In the rows, zero is written as 128.
[119  85 130 112 109  91 121 142 136 132 189 127 109 105 101 105  79  92
 123 125  65 158 120 124 188 133  77 106 127 121 133  82 152 111]
R
[106 109 114 123 109  91 144 166 108 160 142 136  86 123 126  87 121 115
 135 105  80 148 133 104 183 122  84  83 133  82 132  66 133  82]
H
[139 120 155 137 124 167 143 169 147 120 130 104  92 144 130  89 109 132
 123 133 117 148 136 154 177 124 125 155 160 130 149 105 114  45]
Z
[141  98 106 110  89 134 127 178 150 118 133  99  69  91 108 109  90 151
 137 115 143 163 157 151 212 109 106 152 170 144  95  97 126  55]
R
[142  80  98 103  95 131  95 143 128 132 177 122  91 108 104  87 102 114
 124 159 126 145 111 130 144 125  71  91 170  93 135  92 129 115]
R
[154 119 140 120 108 159 126 148 165  91 134  87  64 127 112 116 129 130
 135 127 119 149 124 181 182 117  84 178 187 161 153  95 137  79]
N
[ 96  95 115 148 126 121 143 131 104 140 206 124 126 101 106  86 101 122
 106 206 121 146 118 117 141 157  39  76 174  91 121 102 133  97]
B
[115  80 109 138 122 135 141 152 120 129 171 127 117  74  99  82 116 125
  96 189  97 131  75 121 156 154  72  75 160  87 106  77 137  93]
L
[150  91 120  92 124 129  93 143 115 131 177 128 104 131 115  70  91  77
 117 131 111 153 114 120 172 125  77  76 170  91 159  80 143 106]
L
[107 100 111 136  88  98 137 159 102 151 164 131  88  90 115 105 105 127
 130 129  86 142 150 127 189 129  48  98 154  90 142  85 152  97]
B
[138  81  81 120 102  88 113 184 103 143 136 118 124 102 124  95 103  70
 125 119  94 146 145 114 199 105  54  76 162 112  91  93 156 111]
R
[133 131 144 134 129 171 164 176 132 127 166  95  92 139 122  94 126 143
 116 104 121 170 138 145 199 113 130 153 164 169 119  98 122  82]
P
[104 136  71 111 123 108 128 161 120 160 144 130 122 110 127 101 107 105
 118 129 111 141 134 116 151 146  82  79 117 100 142 121 155 107]
H
[110  93 122 105 128 110 149 131 135 108 156 108  46 125  87  99 142 169
 125 129 109 157 144 130 180 136 143 194 129 143  93 117 123 144]
J
[153  65 147 128  61 135  95 151 117 159 183 120 126  94 111 105 110  54
 119 149 123 144  98 133 183 108  53  77 184  75 129  82 138 106]
P
[104  69 111 117 124  95 132 154 143 133 143 124  79 116  96  91 144 119
 122 157  88 139 139 136 168 133  60 122 144  98 103  83 139 132]
J
[129 103 127 120 110 130 162 173 156 118 144  80  64 143 109  73 120 136
  96 135 127 186 140 155 192 120  88 156 171 143 118 115 132  53]
L
[124  89  93 146  94 124 119 145 109 120 151 135 113  98 134 108 120 150
 113 183 114 143 114 125 112 117  43  96 148 117 112 112 128 113]
N
[118  82 134 110 109 135 105 136 146 125 196 115 140  94  78 125  98  59
  94 138 114 150 123 145 166 162  73  96 153 135  78 126 152 146]
Y
[138  85 148 146  99 139 144 156 166  76 140  89  82 148 106  89 126 128
 119 147  94 170 110 144 157 148  90 183 167 140 117 103 118  59]
P
[128  89 113 138 114 115 118 174 104 151 153 131 128  95 101  98 113  81
 115 142  91 126 120 120 196 139  68  48 155  83 114  97 147 102]
Z
[111  97  97 126 140 105 117 166  95 138 174 127 133  98 104  87 130 103
 131 143 123 135 159 131 202 128  50  35 143 114 134  95 156 119]
L
[122 108 149 109 100 147 160 169 154  98 122 100  65 144 124  76 127 140
 108 118 118 166 156 167 155 157 101 177 159 121 119  83 113  75]
P
[119  74  94 112  99  60 128 135 112 136 143 136  99  97 116  81 113 101
 122 112 102 149 157 125 195 109  81 105 122  83 110  84 142 125]
J
[ 96  99  99 137 109 104 125 156 111 132 181 137  95 118  89 110 126  96
 129 153  96 161  96  93 161 168  51  72 163 118  93  82 154 127]
P
[113  69 123 130  73 117 111 133 131 119 165 142 113  94 116 115  72  95
 121 160 142 161 142 145 141 134  33  74 166 106  88  84 142  81]
Q
[ 96  82  99 147 107  48 122 176  77 159 162 134  92 126  93  96 171 126
 131 162  50 139 108  92 169 141  69  89 123  67  99 129 133 140]
A
[112  69 125 123  82  77 144 123 121 123 188 111  98  98 115  81 130  97
  99 109  74 161 126 129 169 115  44  78 139 102 123  69 133 120]
R
[137 120 166 110 112 177 151 155 155  93 117 100  71 134 139  99 102 153
 112 130 139 151 182 175 162 140 106 174 167 160 129 115 121  68]
Z
[141 110 158 123 128 142 130 137 151  82 129 111  74 137 111 106 107 165
 124 172 133 147 151 168 159 150 125 183 143 151 114 130 106  77]
Z
[106  71 118 145 105  69 150 164 112 128 143 117 130 110 109  92 144  99
 114 146  75 140 126 124 182 137  55  82 125  87  99  86 128 111]
N
[100  89 124 115 117  87 126 160 126 156 137 115 138 101 123 108 110  78
 118 140 118 151 145 112 187 133  75  91 137  87  83 102 140  91]
Q
[131  87 125 110 116 118 142 157 119 146 168 118 122 143 133  58 108  89
  83 141 116 159 147 142 158 125  63  83 164  85 107 103 119 106]
A
[169 101 142 127 117 151 155 146 169  91 140  83  97 133 121  91  97 131
 116 150 110 157 118 155 206 112 110 173 159 175 144 110 142  65]
L
[107 100 150 114 130 121 123 145 125 134 168 133 127 116 105  93  78  87
 116 148  83 147 135 129 163 162  89 126 143 109 128 103 160 110]
Y
[174  97 173 117  76 176 162 157 147  95 122  81 112 140 128  86 113 123
 116 151 160 138 170 185 177 137  96 155 185 136 138 119 128  89]
P
[149 107 129 131  99 147 157 175 177  87  60  86  88 125 122  93 109 113
 117 146 142 139 140 174 188 157 122 193 171 128  98 109 119  28]
Z
[137 116 120 122 123 137 153 173 129 130 154  88 100 130 112  95 106 112
 105 108 146 164 177 171 215 115 108 154 174 143  94 115 119  85]
B
[156 101 139 116 115 139 149 117  87 146 205 103 141 110 147  63  78  90
  70 166 136 153 142 148 167 100  77 114 181 107 131 117 129 116]
B
[134 116 152  81 120 133 138 119 187 112 128  79  87 126 101 118 135 117
 114 133 170 157 155 147 187 146  96 168 167 147 125 125 142 118]
P
[ 93  74 134 112 110 114 135 139 131 148 175 109  96 103 106  81 142  98
 109 148 113 142 148 130 160 131  26  75 163  82 134  86 141 103]
H
[146 106 146 113 107 140 133 202 147 115 126  93  89 159 126 120 139 130
 127  89  75 167 141 105 191 138 105 133 151 149  87 111 113 103]
P
[142 112 165 111 110 157 159 131 150 125 103  99  99 125 120 113 105 155
 111 142 161 139 135 107 168 144 157 160 165 123 106 144 115  81]
Z
[ 95 106 130 134 119 142 153 184 164 108 133  83  68 134 110  98 150 150
 134 158 116 155 138 161 156 150  93 175 161 142 106  94 108  60]
R
[117  62 157 112 111 127 108 163 135 155 154 147 100 100  88 121  85  90
 113 129 105 139 147 139 168 121  59  90 172  89  81  79 139  96]
H
[ 97 128 115 133 110 112 141 129  95 133 172 124 127 111 129 104 115  86
 121 148 142 149 136 119 142 157  51  51 181 106 111 110 150 106]
J
[153 105 159 139 113 137 173 165 138 118 151  95  95 146 128  99 100 139
 143 184  86 147 126 149 215 122 132 187 143 162 122 109 131  87]
J
[ 96  74 120 129 115  73 123 146 110 146 167 133  80 124  93  82 119 125
 109 118 103 173 153 117 158 104  70 108 138  87 104 110 126  86]
H
[113  99 113 133  90 117 124 153 133 128 167 111 120  90 110  97 115  94
 134 136  87 144 126 128 190 151  50  85 147 109 148  94 160  90]
Y
[ 94  81 114 132 129  92 133 148 128 137 166 115 133 125 106  90 130  97
 134 124 115 156 149 101 189 127  60  50 141 100 113  85 137  95]
Q
[133  98 158 119 114 124 165 141 173 117 149  63  76 143 111 116 143 136
 127 145 117 157 160 143 220 119  85 186 163 165 121 116 122 102]
B
[108  93 105 126 117 151 161 149 151 102 142 100  63 119 103  98 155 172
 119 147 131 148 129 135 161 146 116 174 158 152  82 113 113 112]
A
[113  93 151 114 150 167 175 186 149 118 153  91  87 138  98  70 128 172
 126 126 116 149 175 149 218 131 141 161 134 151 143  98 125  84]
L
[138 124  94 121 124 130 151 154 171 114  76  99  85 111 102 121 146 132
 130 118 138 128 125 159 190 122 109 168 161 146 121  95 148 107]
N
[125 116 166 115 119  82 114 111 125 142 142 134 115 114 118 118 107  92
 109 166 129 140 137 174 145 117  50 118 157  91 149 105 149 110]
N
[147  94 111 130  89 130 122 153  69 137 184 128 129  89 120  97  85  74
 103 153 118 145 103 130 173 122  67  73 189 106  98  97 150 118]
N
[114 118 163 121 139 132 166 165 168 116 146  82  88 128 105 103  96 138
 106 154 121 169 155 179 185 131 105 196 164 165 106 119 135  53]
R
[ 91  89 100 138  96 117 142 132 128 122 187 112 101  91 102  85 139 133
 131 152  90 137 120 111 153 157  38  65 150  87 170 100 158 106]
J
[142  95 139 130 119 135 107 113 140 123 210 114 138 106 112 106  75  77
 116 174 107 155  91 143 171 119  65  92 163 128 145  99 154  89]
Q
[122 100 127 112 118  98 101 158 122 142 163 121 119  87 109  97  95  92
 127 141 108 147 124 141 201 131  72  99 150  70 143  81 133  66]
N
[109  82 136  97 115 130 114 156 137 129 183 113  79 118  98  85 109 121
 126 144  92 149 144 128 179 154  68 130 163  96 148 111 147 104]
A
[130  85 155  94  92 123 143 120 115 140 177 123 100  99 116  77 100 154
 108 126 103 148 146 106 176 132 103 101 137  89 134  97 128 125]
Y
[129  95 147 113 126 126 168 157 148 130 124  92  98 127 109 101 137 157
  82 123 124 150 162 154 179 117 141 192 137 137  71 157 112 117]
A
[123 104 130 109  91  98 113 128  83 127 177 136  91  88 121 100 110 122
 112 125  87 143 134 143 153 127  65 103 140  92 154  98 150 136]
N
[119  68 152 126  88 122 120 154 128 121 203 113 107  87 109  93  98 102
 112 135  61 152 112 141 170 134  58  92 152  95 128  70 124  79]
R
[ 55 110 165 113 125  99 130 143 136 167 160 110 115 150 120 121 155  73
 128 116 110 158 148 108 142 148  71  97 135  94 134 108 142 119]
Q
[ 81 121 114 146 133 108 125 138 160 139 167 118 148 118 108 141 125  79
 132 160 124 142 125 121 150 170  38  71 146 117 124 106 135  97]
B
[168 109 165 100 163 150 127 161 135 121 161  90  85 147  84  77 110 137
  96 135 126 164 147 169 206 105 138 194 183 137 121 132 131 100]
P
[151  98 171 107 134 108 150 140 160 127 132  83  84 172 121  75 131 142
 108 152 129 161 164 184 172  82 124 207 140 137 143 123 104  95]
R
[136  95 167 126  85 108 141 150  89 126 174 135 139  95 128  97  68  88
 109 117  70 150 134 120 189 148  80  86 144  96 124  89 154 100]
P
[115  96 118  94 142 120 140 130 105 146 194 136 110 132 127  58  97  98
  90 162 106 152 145 138 144 131  75  96 147 100 129  88 143 153]
J
[103 110 133 145 123  62 141 146 103 124 137 134 104 111 119  91 117  77
 112 121  83 154 139 129 194 143  49  69 155  98 101  74 144  70]
Z
---
[148 120 127 126 134 134 160 145 103  70 117 154 164 140 147 157 148 131
 115 122 137 153 132 179 130 170  87  52 152 107 134 143 115 106]
C
[110 127 149 131 135 132 103 155 140 134 173 143 177 135 120 103  89 128
 129 165 116 136 148  93  89 118 147 114 125  98 122 101 130 142]
G
[136 139 142 134 124  95 102 130 118 151 134 123 158 123 116 141  99 123
 120 124 103 151 120  76 100 124 164 134 161 144 124  68 177 131]
E
[149 112 137 123 139 136 134 140 139 153 116 135 141 150 155 146  83 149
  98 131 136 124 135 132  95 119 135 157 108 123  84  89 132 161]
M
[135 102 114 111 148 151 110 150 136 149 117 149 216 130 115 134 112 145
 151 124 102 117 118 105 120 103 116 115  69 122 145  69 144 149]
V
[113 126 142 111 117 119  82 149 147 152 123 132 162 152 110 127 119 155
 122 130 119 113 133  98 113 108 105 115 151 137 135 131 130 138]
X
[148 146 115 119 138 108 129 125  99  93 129 114 159 133 122 127 155 114
 151 110 134 116  92 147 132 156 133 152 134 119 139 104 118 130]
E
[151 142 144 132 117 118  95 101 146 127 156 154 144 123 150 140 107 132
 109 150 132 155 162 108 114 130 140 142 177 134 117 100 144 154]
W
[112 134 139 123 149 120  83 125 143 175 109 138 173 143 137 142 113 149
 111 142 126 109 152 105 106 147 140 139  99 117 105 101 141 147]
F
[121 117 123 112 130 143 117 126 105 129 117 133 138 147 130 145 112 155
 105 144 122 105 147  95 100  99 108  78 141 130 123 127 119 122]
C
[128 140 135 114 124 126 117 129 111 158 115 116 155 144 127 121 122 130
 117 136 122 112 154  85  92 124 141 138 134 137 114 113 138 139]
E
[116 134 117 124 127 123  94 135 117 159 129 150 124 124 102 148 100 140
 151 112 152 122 130  83 123  85 115 139 144 142 129  83 129 141]
X
[153 116 135 135 129 136 111 127  97 130 131 135 162 141 160 171 120 125
 138 131 128 140 128  99 111 134 115 111 107 158 124 107 136 145]
E
[119 125 138 153 123 129  88 125 129 169 130 172 145 108 151 150 100 125
 141 138 136 145 151  95 111 140 150 130 112 136 130 108 152 129]
T
[137  92 127  93 142 162 159 141 170 136 129 146 124 149 153 129 104 149
 109 124 109 122 141 133 130 134 133 100  76 129 149 159  85 166]
F
[145 113 162 116 107 119  71 127 153 116 151 145 122 109 141  92 129 148
  96 146  87 135 141 131 110 108 107 114 137 120 133 117 138 118]
U
[140 161 128 111 126  89  85  96 117 145 110 100 128 127 132 114 131 126
 100 135 116  90 171 103 129 167 100 150 143 150 119 123 150 161]
U
[148 105 145 124 130 119 105 151 110 148 110 130 185 115 110 131 132 112
 147 132 127 108 134  83 109  96 162 137 126 142 115  56 178 111]
V
[106 135 129 136 153 105  97 139 149 169 160 135 146 139  93 105 111 174
 106 114  75 160 118 102 104 119 156 126 119  94 123  99 113 117]
X
[134 119 122 117 142 138 126 130 151 150 132 136 149 131 144 156 112 141
 132 116 126 139 128 106 141 123 127 123  92 140 145 131 110 163]
G
[132 148 141 101 128 103 116 117 106 133 128  94 122 139 105 117 136 137
 106 103 125  89 110  98 100 120 166 151 155 135 108 122 118 113]
M
[113 134 129 154 136 119  97 129 116 150 144 128 177 135 120 156 116 135
 141 126  80 167 117  87 114 142 153 111 114 131 122 110 145 115]
C
[122 122 116 130 155 125 128 115 139 177  52 114 179 124 118 104 143 165
  91 121 114 110 127 159 100 185 158 166 165 119 125 130 162 118]
E
[163  96 137 106 102 134 115 139  96 122  79 131 203 148 142 148 115 108
 114 145 113  98 157 124 106 167 134 104 197 158 147 130 150 100]
F
[147 137 160 115  77 114  90 113 100  77 168 111 156 142 126 135  88 105
 109 147 110 146 139  78 100 130 147 128 146 148  90  94 173 117]
M
[118 131 105 164 115 122  84 134  97 168 107 128 171 138 142 111 119 104
 152 171  97 116 138 136 104 150 112 151 112 103 141 124 139 105]
T
[123 140 119 103 141 148 183 123  99  88 102 112 127 135 125 133 143 143
 102 110 143 122  98 161 118 136 129  93  98 122 102 120 128 137]
C
[126 121 132 127 136 150 115 111 150 153 152 124 133 139 124 131  89 139
 105 130  94 137 175 118 120 136 141 163  95 119  81 122 105 139]
F
[138  84 109 150 134 153  85 135 125 167 120 172 186 135 134 143  91 153
 139 152 107 149 152 112 109 103  87 121 145 121 148  89 150 110]
M
[136 109 153 134 116 144  88 130 121 121 183 162 147 131 148 138 129 114
 146 168 124 157 175  73 132 100 110  82 149 148 145 126 145 115]
S
[122 105 122 123 152 110 120 144 140 165 124 106 132 136 120 119  85 141
 101 127  94 113 124 104 112 125 132 136 113 127 119 101 132 147]
G
[145 125 132 135 129 115 136 128 126 158 118 132 160 165 167 111 117 106
 109 159 135 131 152 134 111 167 106 153 129 142 115 118 152 176]
W
[111 100  89 119 128 116  98 160 129 152 141 140 141 129  91 133  73 147
 141 114  76 125 158  63 129 100 138 135 133 122 140  75 111 120]
U
[154 126 114 150 113  90  87 106 115 119 126 142 134 134 147 135 120 139
  99 149 104 175 127 128 141 167 128 123 185 133 152 110 170 111]
U
[160 138 131 118 135 116 131 124 114 134 131 127 148 142 146 104 139 112
 130 141 133 114 162 121 115 150 139 159 120 113 122 119 117 135]
M
[150 115 130 129 125 138 124 140 112 175 124 150 132 147 134 126  84 123
 115 142 141 115 145 104  91 100 134 137 160 129 118 107 125 138]
V
[163 129 150  79 139 134 124 110 144  78 159 127 175 128 134  96 154 162
  88  98  77 159 122 137 131 164 198 151 126 120 110 106  97 126]
G
[121 138 145  94 124 126 107 131 150 148 148 138 144 125 114 106  95 125
 108 135 131 100 182 100 114 101 131 170 142 114  89  84 133 146]
S
[146 146 145 139 131 118 115 102  79 101 142  86 126 152 158 158 155 132
  95 142 116 132  99 133 113 161 163 106 155 144 102 152 129 106]
S
[160  86 122 113 129 144 160 138 111 131  97 127 144 145 135 110 134 137
 110 127 107 131 117 128 112 129 146 117 186 160 158 127 143 117]
E
[114 139 148 116 144 106 101 116 142 117 154 127 121 108 115 130  90 135
 106 142 157 112 171  73 117 135 151 126 141 132  96  90 156 161]
G
[156 115 108 157 119 102  86 129  64  89  98 103 140 139 147 151 139 121
 126 133 106 124 127 162 110 187 112 145 175 118 101 120 122  77]
E
[127 140 142 136 121 112  72  95 111 134 153 116 126  75 102 122 130 101
 146 144 110 124 167  73 130 107 143 141 158 145 120  85 181  98]
S
[132 145 153  84 123 127  95  94 116 139 131 109  92 116 115  83 132 142
  90 129 121  80 174  57  90 121 174 129 135 150 101 135 128 138]
V
[127 116 144 115 124 171 182 130 120  95 138 117 128 114 123 115 135 111
 123 129 158  97 132 167  98 110 120 117 106 122  98 141 105 135]
W
[111 133 127 134 146 139 118 128 145 161 140 133 117 138 121 114 115 121
 145 146 140 105 127 137 122 125 114 137 131 122 143 145 114 157]
F
[153 144 117 125 127 114 103  93  83 136  74 102 141 124 147 119 161 138
  98 151 129  90 172 126 113 180 154 152 170 138 115 136 143 111]
U
[146 126 140 134 120 125  94  94  92 130 128 123 175 114 136 133 134 119
 116 138 105 122 139 110  96 147 129 122 144 147 122 108 150 110]
W
[135  78  95 146 126 163 129 133 137 128 116 165 162 124 135 167  93 155
 131 107 105 159 120 167 135 128 121 149  98  96 115 119  93  92]
C
[130 116 160 113 112 127  67 139 138 152 119 153 149 118 129 108 110 146
 118 136 119 123 182  83  91 129 148 147 142 141  96  95 146 129]
X
[142 128 117 123 132 118 138 138 121 159 119 109 174 159 135 141 107 127
  95 129  75 145 153 123 124 154 123 125 153 129 121 122 135 125]
S
[141 133 124 113 144 117 131 108 122 133 111  96 166 129 132 119 166 122
 129 111  87 108 106 132 151 163 132 135  80 157 148 130 143 140]
T
[141 104 118 134 133 136 139 138 128  71 124 117 159 136 121 157 131 141
 138 152 143 124 151 123 135 145 159 103 184 128 134 136 145 111]
M
[162 150 121 125  92 102 100 103  96 147  59  85  96 128 176 113 125 103
 107 145  83 111 136 132 100 186 148 160 145 155 122 159 147 137]
C
[115 135 144 130 123 127 103 147 108 130 135 148 153 127 118 121  99 125
 129 133 146 123  96 112  79 131 152 107 123 114 115  95 152 132]
V
[123 148 151 124 132 128 107 113 134 133 153 134 155 107 109 140 115 134
 126 126 115 135 141  90 110 103 152 121 131 126 108  96 142 129]
C
[ 98 146 123 133 127 115  80 116 146 158 155 108 138 156 113 146  81 166
  98 147 102 129 138  70 119 115 132 132 135 141 110 118 145 166]
U
[143  92 128 174 139 165 146 138  94  57 137 118 136 132 157 199 146 142
 139 168 145 158 134 146 120 130 108  33 131 132 121 153 136 103]
E
[139 101 120 115 144 114  92 135 140 185  98 149 163 112 131 116  89 149
 103 129 102 113 153 100 103 113 137 153 128 112 131  68 138 125]
G
[143 124 157 130 120 137  83 110 141 133 146 138 134 132 139 134 107 140
 109 159 138 135 167  83 114 114 137 128 145 152  95 111 168 153]
V
[175 134 146 101 101 153 110 118 102 118 121 134 198 124 150 139 119 105
 132 132 117 119 148 114 105 127 131 140  70 134 103  92 134 140]
V
[166  91 113 132 149 122 142 145 129 138  74 143 154 149 173 121 138  99
 142 129 154  98 146 200 145 230 130 194 127 125 125 142 109 145]
F
[130 147 117 130 128 117  84 129  98 136 125 125 136 135 138 147 129 125
 147 134 105 129 155  90 130 121 123 137 133 151 113  81 141 140]
T
[144 144 135 111 116 127 139 145 140 114 159 122 147 150 121 140  98 124
 125 111 109 149 132 121 120 122 126 131 140 123 116 119 111 148]
M
[116 120 119 140 136 123 108 135 107 162 133 128 133 151 125 113  92 127
 126 147 101 125 162  84 100 135 142 153 136 131  93 101 131 135]
C
[110 139 157 128 117 145 118 132 123 116 165 143 171 124 125 159  81 125
 115 128 130 125 132 116  94 126 122  92  99 125 102 111 133 140]
T
[159 120 172 143 107 123 130 144  94 117 109 139 123 111 151 133 165 106
 141 142 151 158  77 127 102 124 153  54 180 179 175 136 188 112]
X
[124 120 122 146 127 131  83 122 121 173 128 123 124 167 140 138  91 131
 120 140 108 133 148 114 117 153 137 182 158 148  92 128 121 140]
F
[137 130 121 149 111 117  81 106 104 146 124 145 133 105 140 156 112 120
 136 146 123 148 150  87 108 113 125 116 169 147 138  91 161 119]
W
[114 129  99 131 136 106  88 140 122 175 103 137 133 156 139 147 123 160
 118 116  91 134 110 112 130 116 112 126 124 125 144 106 119 122]
T
[140 137 145 128 141 118 121 112 139 152 104  93 158 123 145 136 119 129
  92 141 125 107 153 132 113 162 130 144 107 132  97 134 148 154]
G
[158 106 140 119  91 143 138 143 134 116  94 109 185 134 146 157 115 117
 114 109  83 168 133 146 124 155 119 140 110 157 103 119 162 128]
E
